The same points and some others measured another way (B), then each row and its match in B:
B (72 x 36):
[[ 102  288 -435  -91  -16  -41  256  225  225  159   34    2 -197  111
    10  -80 -118 -331   56  297  124  165   70    5   15  172   48  -74
    27 -354  157  132 -664  253   21  494]
 [ 151   38  -44   65   98 -131   33  -10  -29  -15  -41  108  -51 -146
    33    2 -123   53   24 -197   76   87  185  136   13 -185   66   52
    77  -56  -43  -69   91   37  108 -207]
 [ 183 -116 -245   27   53  -62  154  408   57   32   41   65 -127   12
    35 -237  171 -168  -86  197   29  126  -41  -33   -8   88   17 -214
   -72 -183   94  119 -368  -51  -75  184]
 [  68 -171  264  -39  223 -294  -97 -181  -98 -162   15 -135   35 -148
    50   85 -134  143  -92 -728  114  -58   97   69 -401 -275 -201  -21
     8   24   62 -139  549   37   54 -457]
 [ -20 -287   87  135 -200 -230   98   43    9   96 -121 -194  130 -240
   -67   18  -21  -22   60 -499  146 -123   76  169 -369 -250  -73  264
   224   98  188 -121  232   90  230 -743]
 [ -26  269 -261   87  -68  103   70  121  101  106  108   13 -181  108
    -1   23  -88 -217 -155  346  -53   71  -42 -149  -29  449  -99  -67
  -106  -83 -158   26 -398  229 -102  657]
 [ 248  -86  124  -80  182 -121  -50   26 -120 -159   -3   79   25 -105
    14  103  -60  116  -73 -285   14  -18   91  141  -77 -177   44  -88
    57  -72   56   -7  202  -25  -15 -318]
 [ 290   17  -39    1  400 -124   78  145  -49  -97   64   76 -233 -153
   191 -205  303   94 -159 -192  104  185   25   36   65  -58 -121 -153
  -171    9  -54  290   20 -106 -176   82]
 [ 324   65  -75  221   74  124  114  239 -125   35 -124  279 -142 -331
    73   10  394  120  -25  243  -37   90  132  229  390   65  132  244
   167  203 -176  179 -214  -29  -15 -250]
 [ -45 -400   86  158 -179 -242 -140    4  -69  -57  -64   28  228  -26
  -129   28 -429   11  -21 -259  -43  -48   79    7 -316 -262   75  -98
    97 -100  -12 -460  392  -87  174 -459]
 [ 252 -196  180  -29  262 -207  -80   26 -160 -212  -66  109   20 -165
    49   80  -29  154  -23 -378   26    6  174  167 -124 -286    8  -64
   120  -73   59 -174  312  -55   62 -513]
 [  81 -115 -215   20 -244   15  145  391   70  126  110   -3   39   42
  -119 -166  -35 -177  -69   70   -2  -36 -101   12 -107   58  135 -133
   -70 -133  141  142 -255    2   69   39]
 [  27  310 -131   -5  -47  175   97  183   38   83  230  -45 -175   47
   -20   21   61 -118 -185   22  -30  -69  -74  -54 -103  411  -98    0
  -180   39  -70  212 -235  266    2  449]
 [ 128 -185  144  168  157 -159  -40  -43 -108  -90 -189  -15  -36 -251
   109  144  205   74 -108  -92   20   31   76   61  -92   15 -219  137
   188  146  -71 -111  111   12 -148 -341]
 [  87  -26 -225   33  104 -157  148  204  117   65   53  -51 -168   -7
    82 -242   86 -154  -87  -22  123  158  -21  -66 -109   37 -117 -151
  -122 -142   57  134 -220   12  -74  246]
 [ -56 -161    1  211 -281  -82  168  294   10  171    5  -87    9 -237
  -109  -89   90  -51  152 -496   96 -175  187  217 -355 -141   13  371
   180  119  169 -247  115  246  573 -730]
 [ 256  -84  -96 -114  -38  -52   13  136  -33  -40   78  134  114   20
   -83  -69 -247   25 -110  -20   -8   51  -62   85   81 -196  271 -275
   -89 -190   42  245   24 -199 -118  -26]
 [ 121  -96    1   78   85 -213   83  -20   10    8 -191  -57  -37 -215
    67   90   70  -39   41 -152  131   55  147  137 -118 -115 -118  184
   257  -13  100  -86  -47  106    3 -373]
 [  90  214 -237   48   73  -47  139  167   78   69   49  103 -212  -28
    34  -83  -60 -122   67   -2   78  121  198   73  -20   49   34   37
    18 -170    1 -100 -255  225  223  148]
 [  12 -227   43  141  -86 -165    1   44  -27    8 -114  -54   68 -138
   -30   69  -63  -32  -21 -163   32  -36   72   57 -231  -69  -75  109
   175   20   38 -217  106   56   73 -389]
 [ -42   64  -15   69 -233  111  -81  -40  -16   32   26  -51   85   70
  -113  277 -226 -113 -232  270 -144 -106 -144 -111 -112  403  -79  -25
    17   41 -151   -9 -126  141 -230  300]
 [ -28   50 -263  154 -351  121  122  335   76  197  156   52  -10   52
  -147 -149 -130 -170  -65  152  -54  -34  -61  -23  -55  200  150  -28
  -116  -36  -63   38 -229   92  173  212]
 [  73 -188    7  108 -252  -41    0   85  -45   32 -121   47  179 -114
  -135  161 -182  -33   -2   34  -52  -89   45  128  -75  -56  140  109
   234   -9   36 -144    5   22   67 -407]
 [  96  236 -381    9 -129   33  186  135  170  177   19   32  -99   59
   -30  -54 -153 -234  -44  370   59  144  -40  -15  126  188  101  -63
   -25 -192   -8  251 -516  103 -124  493]
 [  75 -194 -205   65  -68 -200   24  133   59   12  -50   87   52   60
   -48 -117 -314 -140  -13  130   23  142   41  -31  -65 -135  125 -228
    25 -285   36 -174 -110  -93  -10   36]
 [ 172  349 -275   -1  139  103  192  270   76   69   83   96 -320  -12
    86  -32  219 -167  -45  263   32  114   88   26  103  345  -53   30
   -19 -108  -20  157 -551  272    7  448]
 [-103 -575   89  184 -231 -265  -84   84  -18    2  -43 -188  236  -25
   -94  -97 -166  -69 -192 -222   -8  -69 -179 -137 -446 -108 -142 -181
   -33   16   45 -191  320 -189 -116 -313]
 [  62  118   77 -105    8  -22  -67 -172  -35  -41  197 -114   61   17
   -45   77 -270   81 -273 -348   21  -64 -157  -38 -162   23  -63 -163
  -244   54 -104  327  311  -18 -225  193]
 [ 123  299 -119 -226   68  -26   34 -159   86  -10   96  -77  -27   97
   -15  173 -318 -100 -155   -7   73   37  -70  -17  -41  116  -22 -161
   -77 -185   23  316 -157  137 -277  442]
 [  87   18 -175   94  -66  -74   25   58   28   57   60  127   -2  -21
   -43 -135 -286   -9  -42  -30   28  124   49   26   45 -128  169 -113
  -100 -102 -120   18   56  -75   49   82]
 [ -50 -227  289   10  146 -313 -199 -268  -93 -182  -54 -164   94  -56
    14  228 -299   69 -119 -551   38  -85   84  -35 -504 -136 -279  -47
    89  -22   18 -395  524   95   -8 -364]
 [  95  298 -232   37    4   63  151  123   81  118  139   39 -180  -35
    21 -101   -2  -84  -81   27   64   89   18   23   66  159   11   13
  -140  -15  -93  263 -224  142    4  355]
 [ 215  322 -153 -210  279  -88   59 -164   78  -28  147  -40 -143   33
   108  -45 -162    3 -210 -110  141  189  -91  -32   94   -3  -52 -259
  -262 -136  -68  538  -60  -31 -387  556]
 [  96 -122 -167  110 -175   36  176  572    7  112  226   86  -70  -41
   -92 -352  131  -72   -8 -222    6  -58   23   86 -151  -39  166  -69
  -168  -45  109   34  -55   20  392 -181]
 [ -45 -303  129  188  -50 -109 -126   36  -92  -68    3  -93   66  -38
   -12   33  -14   -2 -263  -80  -87  -52 -127 -155 -300  158 -232 -119
   -68  118 -132 -168  237  -66 -177  -38]
 [ 196 -103  199  175  286 -126  -68   37 -199 -150   18  167 -114 -301
   109  -73  159  281  -55 -524   25   38  221  169  -44 -239  -41   92
   -21  184 -169 -146  501  -52  203 -508]
 [-125 -285  -12  246 -144 -177 -111 -159   26   32 -150 -172  113  -13
     0   97 -154 -125 -287  247  -40   60 -210 -252 -197  225 -287 -105
    16   82 -197  -88   27 -108 -452  217]
 [-106  -81 -124  186 -235 -132  101  146   81  160   40  -65   -1  -70
   -83 -124 -185 -114   68 -286   84  -31  121   49 -295  -91    6  133
    33  -34   46 -236   69  166  367 -242]
 [ 122   27   88  107 -204   56  -21  -40 -113   39    3   93  148 -207
  -121  152 -176  153  -45 -226  -31 -113   55  209   48 -127  198  202
    91  180 -118   93  274    3  109 -426]
 [-111  -84  139   76 -163 -206  -62 -222  -13   38   48 -167  161 -116
  -106   76 -425   73  -31 -666   99 -113   67   71 -395 -256  -48  118
    -2   75  -16 -157  548   91  206 -425]
 [  19 -279   47  198   38 -283   -7   51  -42  -19 -109    1    7 -183
    25  -77  -59   23   45 -352   88   44  186   76 -256 -249  -78   75
   130   -9   15 -353  262    8  216 -505]
 [ 114  228 -101 -100  113   28  105  113   48   12  148  -70 -169   23
    34   16   60 -102 -145  -80   57    0  -30  -11 -120  225 -133  -67
  -116  -65   38  225 -203  206  -82  324]
 [ 132   41 -127  -85   42  -98   25   86   38  -46  -20   73  -21   68
   -33  111 -266 -141   22   67    9   46  123   54 -105    4   73 -121
   122 -307  109 -176 -213  143   50   51]
 [ 162  -66 -223   -5  -93    8  181  511   35   81  205  107  -72   17
   -81 -319   37  -94    0 -136   34    6   21   89  -82  -79  214 -163
  -162 -181  148  111 -156   -7  278  -55]
 [ -28   46  -94   94  -42 -200  104  -82   93  122  -20 -115  -48 -137
     9  -59 -178  -56   44 -366  183   60  123   82 -205 -163  -73  158
    38  -14   21  -36  110  140  166 -173]
 [  69  120   72   36  -17  -51  -59 -208  -53  -42 -153   30   38 -125
   -30  397 -246    0   15  -12  -16  -49  180  133  -67   56  -30  221
   308   -9  -56 -223   11  238   16 -218]
 [ 154 -370 -201   28 -157 -136  107  348   66   41 -138   -5  108   28
   -59  -74   21 -242  -80  374   -8   60 -129  -30  -57   32   70 -212
   133 -243  207   42 -417 -138 -217  -51]
 [ 416   15  -59  -15   46  176  177  426 -115   11   55  183  -65 -227
     7  -81  454  104 -124   70  -25  -21  -59  237  294   36  196   36
    -6  134   40  541 -228 -109  -87 -224]
 [  93  235 -204  -84    9  -80  -21 -115   77  -21  -19  146  -11  120
   -55  176 -552 -129   41  181    7  128  160   30   33   -8  161 -128
    95 -354  -39 -184 -196  154   10  301]
 [  32   47  -72  -36 -111  -64  -12 -176   62   38  -46 -141   97   35
   -36  202 -256 -124 -204  168   16   14 -168  -86  -66  172 -100  -85
    21  -46  -41  217 -131   25 -403  287]
 [  73  -80 -299   36    0 -108  175  433  114   76  116   33 -163   87
     1 -312   29 -225  -14   43   64  111   35  -53 -163   50   16 -216
  -118 -273  142  -57 -327   62  157  216]
 [ 411  474 -114 -242  621   28   91   31  -14 -186   36  135 -405  -28
   253  163  283  -27 -133  201   64  206  129   58  226  290 -169 -127
    -3 -190  -14  310 -480  229 -324  564]
 [ -17   10 -121  -38  -66 -118   69   21  113   72   73 -188  -10   64
   -21  -24 -166 -176 -147  -90   88   13 -107  -92 -259  105 -139 -116
   -90 -115   78  130 -105  101 -141  245]
 [  26  383 -180  -64 -313  151  121 -191  127  208  -26 -159   76  -20
  -113  351 -252 -176 -124  282   32  -75 -144   58   84  330   15  209
   127   50  -31  439 -388  255 -296  336]
 [ 120  -12  -21   65  143   34   -4  151  -53  -31  232  -28 -127  -27
    78 -218  207   68 -383  -91  -24   58 -245 -164  -32  217 -174 -282
  -410  160 -214  421  117 -168 -337  422]
 [ 212  382 -314  -89  219   27  156  240   79   21  196  196 -304   70
    67 -173  -59 -103    6   44   70  185  163   49  117   80  118 -165
  -174 -276  -24  126 -337  173  139  482]
 [ 141  118  -61  -68  114  -57   42   -7   22  -36  -70  -30  -84  -26
    40  208  -29 -116  -75  111   30   30   48   33  -67  175 -113    8
   149 -126   61   15 -263  194 -157  124]
 [ 129 -143 -192  119 -305  112  -33  200  -20   53  -23  175  172   68
  -145   30 -223  -97 -202  590 -179   36 -194  -67  205  186  247 -226
   -15  -80 -159  126 -259 -206 -299  263]
 [ 120  126  -46   76   28  -17  -54 -119  -42  -12   36  118   -1  -73
     0   49 -228   86 -134  -18  -17   94   20   26  116  -17   74  -53
   -77   33 -239  113  141  -54 -129  139]
 [  26 -196  231   64   18 -210 -187 -250 -124 -133  -80  -18  164 -105
   -42  226 -351  125  -92 -368  -16  -59   82   44 -259 -187  -65    6
   115   25  -79 -283  484  -13  -17 -409]
 [ 270  151   21  -44  227  -58   13 -138  -59  -68  -46   58  -74 -182
    97  119   32  121 -131  -85   72  100   33  117  155  -45  -32   21
    24   56  -98  313   38  -27 -262   -5]
 [  94  314 -133   58  -58  195  102  267  -20   71  211  146 -182  -36
   -50  -11   22  -29  -35  -54  -46  -51  122   95    3  228   95   96
   -91   22  -98   29 -149  268  297  151]
 [  81  154  241  -44  178  -68 -129 -276 -123 -145   50  -42  -15 -128
    27  294 -194  168 -126 -482   15  -88  115   98 -205  -20 -144   94
    27  105 -113  -63  414  179    8 -187]
 [ 158  -66  171  103  220 -175 -102 -182 -133 -131  -96   63  -15 -229
    87  119  -46  190  -87 -315   36   58  140  104  -43 -172  -86   65
    85  106 -150  -92  369  -38  -59 -335]
 [ 299  121  -22 -120  217 -169   38 -201  -18  -63  -71   64    3 -164
    69   73 -166  118  -32 -226  148  139   84  194  154 -312  102  -25
    57  -84    8  318  110  -91 -193 -152]
 [ 163  180 -191  126  -31  138   46  149  -18   63  127  187  -97  -41
    -1 -115   -9   27 -188  235  -65  115  -63  -13  252  178  133 -104
  -201   58 -272  289 -129  -88 -143  384]
 [  36  210 -120  -53   14  -73  -81 -154   29  -26  163   86   -6  120
   -52   10 -565   -1 -109 -126    7   92   43  -56  -51  -54  111 -243
  -202 -196 -175  -12  170   23  -12  377]
 [  83  141 -263  -38 -177   26  149  180  111  126   37   17  -20   51
   -87   27 -183 -205   -4  196   33   20   10   47   -5  124  127  -24
    50 -201   91  105 -386  158   25  199]
 [ 110   53 -177   35  -15 -124   63  -59   66   75   24   22   -1  -45
     2 -115 -239  -18  -96  -37   96  158  -25    8   69 -130   75 -109
  -105  -75 -101  237   16 -110 -158  170]
 [-184 -116  -25   39 -198 -252  -24 -206  123   65  -93 -286  129   59
   -80  199 -429 -221  -62 -132   82  -52  -24 -108 -468   61 -227   17
   148 -137   98 -267   20  210  -66   -1]
 [  54 -164 -160  237  -23 -172   77  296    1   63   49  193  -85 -116
   -18 -342 -110   10  116 -275   62  129  246   99  -93 -299  170  -14
   -40 -100  -40 -317  158  -41  462 -324]
 [-152 -146  -59  389 -459  157 -210  -10  -92   99  130  130  207   59
  -183  -36 -406   46 -365  340 -270  -19 -268 -251   56  273  120 -196
  -289  233 -549  -29  279 -264 -227  388]]
Rows of B count from 0, top down.

[ -92 -120 -175    1  -87  139   46  120 -121   97   43   65   -5  208
 -155  -90   56  -20   55   58 -161   71   68  -54   28  -20  120    0
  -13   93  -59   39  -87] : 57
[ -94   21   70  130   61  -41    6  -16   32  -44   -7  -22  -29  -98
   67  -39   10  -19  183 -110   50    8  -52   66  -78  130   13   95
   74   17   -6   25  -27] : 6
[ -12   80  -22  117    6  -26   95    2 -100 -119 -142  -66 -109  -66
  -12   53   19  -65   87    9   55  -93   10  -23 -149   93  -50   20
  -65  153   33   48  -46] : 63
[ -29  134   35  168   93  -28  -44   78   -3 -132  -41 -136 -144 -195
   85  -33  -57    2  105  -52   85  -41   47    2 -118  195  -43   39
   55  278  -15  108  -24] : 35
[-104  -96  111  155  102  -43   14  -94    4  -18  -88   45   47   71
   31   26  -23 -175  199  -84  -12   69 -110   75  -11  147   97  207
   44 -147   25  -76  -13] : 64
[  -2  -75   63  279  166   37 -157  122 -113 -203 -151  -78 -100  125
  122  -52 -151 -254   88   74   16  145  -13  -76   36  290   19  182
   38  298   49   -8  -33] : 47
[-151   54  -26  -78   49  -66   87   65 -271  -40 -110   40 -125  156
  -87  185  156 -184  -50  155  -31 -122   35   19  146   19  -12  105
  -81  -10   43 -155  -11] : 53
[ -66  155  113  217   79 -163   71 -130  -42 -262 -140  -77 -120 -299
  158   77   66  -28  230 -156  236 -210 -135  118 -227  144 -215   81
  -35   60  131   77  -84] : 51
[ -17  -29  -36  -80 -116   36  182   35  -32  150  -21   14    6   98
  -78 -118  153   83   26  -15  -58   42    6  -60   -2  -97   29  -94
  -10  -12  -75  -10    6] : 9
[-193  -52  175   99  243   35 -146   39  185  140  144   -4   40  -51
   65 -128 -170  -49  160 -145 -129  170   22  109   90  183  238  222
  239 -112 -107  -51   27] : 14
[ -61   38  -41  172   56   31  -22   77  -99 -165  -67  -49 -129  -40
   14   12  -63 -115  111   30   31  -21   35  -20 -122  167    2   91
   -8  229   31   52  -85] : 13
[ -16  -76  -64   21   22  166   64  105    5  165  -50  -20   -6  189
 -187  -52 -164 -123  -10   99 -240  169  172 -135  -25   67  303   52
   24   72 -138  -37   32] : 26
[ 200  -33 -158  -61 -347  195  296  281 -127 -125 -149   -8 -165  213
  -64 -200   40 -128  -40  265  124  281   97 -412 -312   -4   79 -179
  -66  405  -75 -140   -9] : 33
[ -22  -93   92  162  138    9  -95   28   51   94  -46  -65   41  101
   37 -107  -78  -54   99  -70 -108  161   -6    7  111  175  122  111
  104   69  -75   34   51] : 2
[-148  121   57  -32   28 -163   78  -22 -163  -65  -31   -7 -100 -105
   89   42  296   80   67  -75  124 -230 -105  137   96  -35 -251   -4
  -34  -22   86    7  -57] : 45
[ -56   34   62  -14   76   -6  103   11  -23   99  -92  -34  -38   58
  -83   51  -24 -100   -1   33  -99   21   74  -26   18   54  144   71
   13  -46  -68  -91   63] : 52
[ -68   52  232   96  240  -90  116 -195   20   43 -223  -61  -10  -45
    6  119  -96 -150   54  -78  -77 -109  -40   67   -2   60   41  158
  -38 -240   42  -86   48] : 32
[-28   1  16  43 -54 -37  96  22 -62 -36 -70  -5 -40  29  26 -45 124 -24
 102 -23  67  27 -54 -20 -48  47 -31   5   0  67  -3 -22 -13] : 1
[ 108   -8  -11   63  -77  -17  130   44 -100    7 -203  -82  -42  138
  -32  -36   91  -43    2   60   16   64    6 -128  -25   52  -17  -64
  -66  185  -35    9   51] : 40
[ -80  122  161  -98  153  -93  108  -10  -42  136 -100  -70  -66   -8
  -13   59   73  -17  -80    4  -72  -89   47   27  161  -11    9   31
   10 -101  -48 -112   97] : 39
[  73  121  -38   66  -82  -90  122   72 -186 -156 -200 -109 -154   -7
   26   47  168  -31    9   81  150  -82   -5  -85  -77   83 -162  -75
  -97  297   26   32    9] : 25
[-128  -52  204   99  346  -95 -260   36   72  278   33 -111   84  114
   59  -59  -39    9   15 -118 -229  119   25  149  458  206  146  179
  198  -37 -137   27  153] : 11
[-112   10   92   76  176  -69 -108   43  -26   91   -2  -67  -13   28
   41  -22   33   -6   51  -63  -83   11    6   87  209  132   29  107
   94   42  -53   26   43] : 19
[  -4 -254   -1  132    3   96  -14   33  -26  111  -78   46  106  339
  -49 -139  -33 -138  110    7 -157  255  -52  -77   95   96  173  105
   34    4  -50  -34    5] : 46
[-37 -30   9 -25 -25   7 100  30 -28 122 -38  -4   2  98 -56 -70  93  16
  37 -14 -72  51   7 -28  43 -12  57 -12  14  -9 -68 -22  22] : 29
[-141  114  -10   32  140   90   -4   95   12   43   56  -64 -124 -140
  -64  -27 -141   -1   18   -6 -127  -66  165    8  -57   70  111   56
   58  108  -69   53  -53] : 34
[-264   24  188   -5  264  -44 -310  250  104  105  298  -27  -50  -63
  204 -190    1   28   85 -100  -20  205   33  141  345  238  117  206
  357   87 -144  -84   68] : 15
[   2    7  -19  156  -65  -24   67    1    2  -97  -63  -33  -36  -63
   28  -42   39  -23  202  -70  100   39  -47  -12 -197  139    5   28
   22  137  -10   61  -32] : 10
[  70  111 -145   68  -78  240  250  150  -86 -179 -184  -70 -247  -38
 -178   27 -288 -241  -31  236  -36   28  248 -299 -464   74  188  -22
 -119  316  -25  -53  -90] : 54
[-239  162  135  -12  167  -66   23  -45  127   82  141  -19  -56 -312
   36   -6   -6   96  145 -197  -11 -136   27  186  -52   43   51  102
  141 -161  -54    8  -23] : 30
[-349   30   99   11  244  -11 -231  149   45   51  292   41  -60 -125
  111  -95   -7   11  141 -118  -56   23   19  211  212  156   86  226
  256  -36  -53  -36  -57] : 38
[-186   -5  202   41  291 -189 -205  -26   21  241   54  -61   81   49
   84   -2  134   72   54 -165 -135  -11  -59  242  466  134   11  158
  166 -132  -82   19  121] : 67
[  21  -65   16   38    8   19  136  -26  -87   85 -198  -17    5  209
 -113   40    4 -142    2   70 -115   59   19  -84   18   32  113   45
  -70  -23  -33  -74   47] : 68
